Below are the code and all the weights of a small trained network. Each question names an input and a target symbol and asks about switching units off, where a switched-off unit gives its printed mean instead of its output.

import numpy as np


def w(rows, s, z=0):
    codes = np.array(rows[::2]) - 128.0
    scale = np.full(codes.shape[1], s)
    scale[-1] = z or s
    return codes * scale


def f(y):
    return y / 2 * (1 + np.tanh(0.7978845608 * (y + 0.044715 * y**3)))


def softmax(a):
    e = np.exp(a - a.max(-1, keepdims=True))
    return e / e.sum(-1, keepdims=True)


def log_softmax(a):
    a = a - a.max(-1, keepdims=True)
    return a - np.log(np.exp(a).sum(-1, keepdims=True))


def net(x, mask):
    ids = ['γδηξπφ'.index(c) for c in x.split()]
    T = len(ids)
    res = E[ids] + P[:T]
    u = 0
    for l in range(2):
        r = res
        for j in range(3):
            rows = slice(4 * j, 4 * j + 4)
            q, k, v = (r @ M[l][rows].T for M in (Q, K, V))
            z = softmax(np.where(np.tri(T) > 0, q @ k.T / 4**0.5, -1e9)) @ v
            o = O[l][rows]
            res = res + np.where(mask[u + j], z, o[:, -1]) @ o[:, :-1]
        u += 3
        y = f(res @ A[l][:, :-1].T + A[l][:, -1])
        res = res + np.where(mask[u : u + 8], y, B[l][:, -1]) @ B[l][:, :-1]
        u += 8
    return log_softmax(res[-1] @ U[:, :-1].T + U[:, -1])


Q, K, V, O, A, B = {}, {}, {}, {}, {}, {}
E = w([
[148,18,143,38,157,235,30],'γ',
[246,12,219,132,54,47,35],'δ',
[16,229,17,238,241,11,237],'η',
[234,196,249,60,148,150,165],'ξ',
[65,41,234,220,8,185,182],'π',
[96,241,246,125,40,157,2],'φ',
],0.004)
P = w([
[37,124,238,224,207,233,78],'0',
[219,93,71,139,47,3,62],'1',
[171,127,147,151,46,41,70],'2',
[157,152,175,164,62,83,76],'3',
[144,136,200,169,61,84,66],'4',
[146,154,208,191,82,99,64],'5',
[144,145,214,192,81,94,64],'6',
[135,141,226,206,96,114,79],'7',
[139,145,227,221,100,112,74],'8',
],0.0036)
Q[0] = w([
[246,3,17,10,233,55,226],'0.h0',
[250,7,4,6,236,51,224],'0.h0',
[26,213,250,241,44,162,39],'0.h0',
[5,253,216,238,28,209,32],'0.h0',
[246,7,234,22,35,181,6],'0.h1',
[31,235,63,211,251,31,238],'0.h1',
[128,217,138,166,250,6,91],'0.h1',
[22,246,89,187,244,26,180],'0.h1',
[249,172,248,139,23,7,111],'0.h2',
[41,12,8,102,248,234,153],'0.h2',
[242,229,248,130,8,50,164],'0.h2',
[29,14,4,114,247,246,155],'0.h2',
],0.0036)
K[0] = w([
[240,16,249,4,11,252,7],'0.h0',
[244,7,248,8,5,253,3],'0.h0',
[9,247,12,244,246,29,246],'0.h0',
[36,218,4,242,226,7,249],'0.h0',
[8,237,53,250,244,127,227],'0.h1',
[252,10,242,8,24,218,23],'0.h1',
[144,16,249,85,65,250,18],'0.h1',
[239,14,252,35,9,241,19],'0.h1',
[6,247,18,250,252,100,225],'0.h2',
[238,25,250,3,6,245,5],'0.h2',
[4,248,13,237,223,8,229],'0.h2',
[249,17,255,4,5,243,4],'0.h2',
],0.0036)
V[0] = w([
[227,115,222,26,72,224,149],'0.h0',
[205,174,205,68,66,30,14],'0.h0',
[46,154,16,184,246,100,151],'0.h0',
[188,119,237,112,10,113,82],'0.h0',
[198,89,253,187,93,56,15],'0.h1',
[95,140,247,165,148,234,53],'0.h1',
[154,191,22,69,110,18,136],'0.h1',
[65,130,19,138,120,82,151],'0.h1',
[132,92,68,120,245,179,234],'0.h2',
[115,74,90,217,102,42,232],'0.h2',
[138,164,41,82,47,55,68],'0.h2',
[139,116,224,84,16,243,26],'0.h2',
],0.0037)
O[0] = w([
[240,186,31,61,186,158,210,40],'0.h0',
[253,155,85,181,104,44,58,161],'0.h0',
[6,67,241,84,105,192,34,157],'0.h0',
[248,188,27,226,134,41,204,145],'0.h0',
[181,136,237,232,142,112,68,253],'0.h1',
[88,233,224,197,198,209,86,205],'0.h1',
[202,70,41,55,34,39,114,77],'0.h1',
[60,57,14,58,66,69,100,91],'0.h1',
[148,86,184,2,203,175,196,69],'0.h2',
[137,61,197,126,106,31,247,167],'0.h2',
[132,110,13,120,24,36,87,114],'0.h2',
[48,190,41,237,142,217,70,104],'0.h2',
],0.0035,0.0025)
A[0] = w([
[244,43,217,128,136,142,20,241],'0.n0',
[39,106,227,105,249,252,112,206],'0.n1',
[178,245,227,199,219,48,199,239],'0.n2',
[75,208,205,91,253,250,19,169],'0.n3',
[246,82,204,226,166,31,112,252],'0.n4',
[12,155,202,248,83,246,15,197],'0.n5',
[11,212,176,232,211,111,236,219],'0.n6',
[204,231,5,203,217,27,250,110],'0.n7',
],0.0035,0.0034)
B[0] = w([
[230,86,200,107,64,182,46,227],'0.n0',
[49,90,200,82,222,241,125,183],'0.n1',
[204,124,204,235,189,109,197,237],'0.n2',
[57,183,213,101,218,245,60,179],'0.n3',
[238,50,164,224,82,139,145,252],'0.n4',
[26,106,200,204,109,188,62,253],'0.n5',
[46,87,141,241,212,148,209,210],'0.n6',
[21,229,16,110,159,2,173,136],'0.n7',
],0.0036,0.0057)
Q[1] = w([
[112,9,180,50,80,149,90],'1.h0',
[122,230,50,195,216,19,251],'1.h0',
[56,44,81,64,60,70,220],'1.h0',
[201,160,145,173,157,235,22],'1.h0',
[88,161,201,205,188,113,114],'1.h1',
[167,92,60,59,76,154,134],'1.h1',
[87,127,179,203,169,140,80],'1.h1',
[149,147,104,40,102,91,198],'1.h1',
[131,7,245,132,36,229,41],'1.h2',
[99,249,3,39,144,33,174],'1.h2',
[150,4,253,234,159,212,115],'1.h2',
[174,2,251,202,72,229,55],'1.h2',
],0.0036)
K[1] = w([
[122,61,36,239,59,47,220],'1.h0',
[159,184,149,10,164,143,55],'1.h0',
[135,17,17,11,49,49,76],'1.h0',
[68,183,206,245,189,174,223],'1.h0',
[36,23,224,243,234,241,215],'1.h1',
[219,235,37,24,23,26,30],'1.h1',
[70,118,244,236,207,241,93],'1.h1',
[149,124,21,95,111,23,217],'1.h1',
[19,126,246,12,210,234,9],'1.h2',
[247,48,8,171,10,7,192],'1.h2',
[9,230,248,162,249,248,119],'1.h2',
[7,148,247,26,249,253,40],'1.h2',
],0.0037)
V[1] = w([
[198,160,150,107,163,210,87],'1.h0',
[41,196,131,191,237,160,239],'1.h0',
[234,52,135,68,40,176,38],'1.h0',
[51,209,155,182,238,224,218],'1.h0',
[135,204,106,160,61,90,22],'1.h1',
[236,238,118,162,164,69,240],'1.h1',
[12,180,131,167,187,238,76],'1.h1',
[67,40,153,95,205,186,230],'1.h1',
[183,248,167,119,177,174,93],'1.h2',
[80,202,151,32,117,172,1],'1.h2',
[74,140,104,238,131,106,216],'1.h2',
[38,192,122,189,95,121,7],'1.h2',
],0.0035)
O[1] = w([
[80,233,250,77,41,16,74,154],'1.h0',
[141,149,98,109,240,30,137,199],'1.h0',
[74,111,213,137,5,185,96,87],'1.h0',
[133,175,119,111,208,25,109,226],'1.h0',
[213,182,31,192,173,248,1,100],'1.h1',
[244,203,216,105,229,150,209,83],'1.h1',
[45,117,71,91,132,73,120,249],'1.h1',
[27,80,144,77,77,20,243,182],'1.h1',
[225,239,139,26,221,100,107,181],'1.h2',
[133,216,87,43,30,136,8,148],'1.h2',
[75,4,4,231,248,146,247,162],'1.h2',
[123,127,15,148,130,185,10,180],'1.h2',
],0.0034,0.014)
A[1] = w([
[49,185,2,129,101,55,22,146],'1.n0',
[188,121,120,209,253,81,133,220],'1.n1',
[117,10,56,86,78,222,112,228],'1.n2',
[156,78,24,253,250,115,85,232],'1.n3',
[108,42,31,228,25,91,52,249],'1.n4',
[168,219,252,21,114,53,63,232],'1.n5',
[166,65,253,255,24,26,160,253],'1.n6',
[205,219,24,193,131,165,17,213],'1.n7',
],0.0035,0.0031)
B[1] = w([
[30,128,17,52,118,159,8,205],'1.n0',
[212,86,85,168,244,153,217,250],'1.n1',
[101,42,5,41,104,247,85,134],'1.n2',
[212,20,26,217,244,229,137,244],'1.n3',
[95,31,65,219,15,241,35,201],'1.n4',
[191,253,248,43,126,26,108,215],'1.n5',
[139,87,252,228,4,95,245,254],'1.n6',
[242,147,67,151,141,242,8,174],'1.n7',
],0.0035,0.0069)
U = w([
[51,242,210,12,59,28,25,24],'γ',
[246,107,230,246,104,225,123,108],'δ',
[34,37,141,163,4,202,161,210],'η',
[212,208,248,17,195,37,248,246],'ξ',
[57,41,44,159,238,51,241,2],'π',
[167,124,4,77,220,247,33,160],'φ',
],0.0036,0.0023)

Each question gives the input, a string of symbols that net reads in full, and the target symbol t.
The units are the heads (4 rows each of Q, K, V and O) and the neurons (one row each of A and B). Each row of codes is followed by its name. A weight is (code - 128) times the scale printed after its matrix; where a second scale follows, it is the last column's (O, A, B and U).
mask holds one flag per unit, layer by layer, with each layer's heads first. A switched-off unit (its flag False) gives its mean, the last column of its rows in O or B, instead of its output. The means were averaged over made-up inputs and are rounded, as every weight is.
A unit's drop is (log p(t) with every unit on - log p(t) with that unit switched off) / (log p(t) with every unit on - log p(t) with every unit switched off).
The circuit of an input: a set's keep is (log p(t) with only the set's units on - log p(t) with every unit switched off) / (log p(t) with every unit on - log p(t) with every unit switched off). Starting from the 12 units with the biggest drops (on a tie, the unit counted first), units are removed one at a time, each time the one whose removal leaves the highest keep (on an exact tie, the one counted first), for as long as the keep stays at least 0.8.
circuit, biggest first: the units of the circuit, biggest drop first
unit that matters most: the unit with the biggest drop
k most important neurons: the k neurons with the biggest drops, biggest first
k most important neurons of layer l: the k neurons of layer l with the biggest drops, biggest first
heads that matter: for each layer, one digit per head in row order, 1 if its drop is at least 0.15 and else 0, layers parted by /
input η η φ η ξ ξ δ η δ, target η: circuit, biggest first : [0.h0; 1.h0; 1.h2; 1.n4]
input η η η δ η η η ξ, target η: heads that matter : 110 / 101
input η ξ γ γ φ η η η, target η: unit that matters most : 0.h0
input η η γ, target η: circuit, biggest first : [0.h0; 1.h0; 0.h1; 1.h2]
input η γ η γ φ, target η: heads that matter : 110 / 111
input δ δ ξ, target δ: circuit, biggest first : [1.h1; 1.h0]
input η η ξ φ δ ξ η π, target η: heads that matter : 100 / 000
input φ η η δ, target φ: circuit, biggest first : [1.h2; 0.h1; 1.h1; 0.n5]
input γ η δ φ, target γ: heads that matter : 000 / 001
input π φ ξ π γ, target π: 2 most important neurons : [0.n6; 0.n1]
input ξ φ π, target ξ: heads that matter : 110 / 111
input γ π η φ δ γ η π, target γ: 2 most important neurons : [0.n3; 1.n3]
input δ φ γ δ δ π δ φ, target δ: heads that matter : 100 / 010
input γ η γ φ η φ η η δ, target γ: heads that matter : 111 / 001
input π π π, target π: unit that matters most : 0.h1
input π γ φ ξ φ, target π: heads that matter : 111 / 111
input φ φ η γ γ, target φ: heads that matter : 001 / 000
input φ φ π δ ξ, target φ: heads that matter : 111 / 011
input φ η φ δ η, target φ: heads that matter : 011 / 011
input γ φ φ γ, target γ: heads that matter : 011 / 101
input γ ξ δ, target γ: unit that matters most : 0.h2
input γ η φ π ξ η γ ξ, target γ: heads that matter : 011 / 011
input η η π γ π δ ξ, target η: heads that matter : 110 / 111
input γ φ π φ δ φ φ, target γ: 2 most important neurons of layer 0 : [0.n3; 0.n1]
input φ φ γ δ δ δ δ, target φ: 2 most important neurons : [0.n5; 0.n3]
input ξ π φ, target ξ: 2 most important neurons of layer 0 : [0.n2; 0.n6]
input ξ φ ξ η φ δ δ ξ, target ξ: unit that matters most : 0.h1
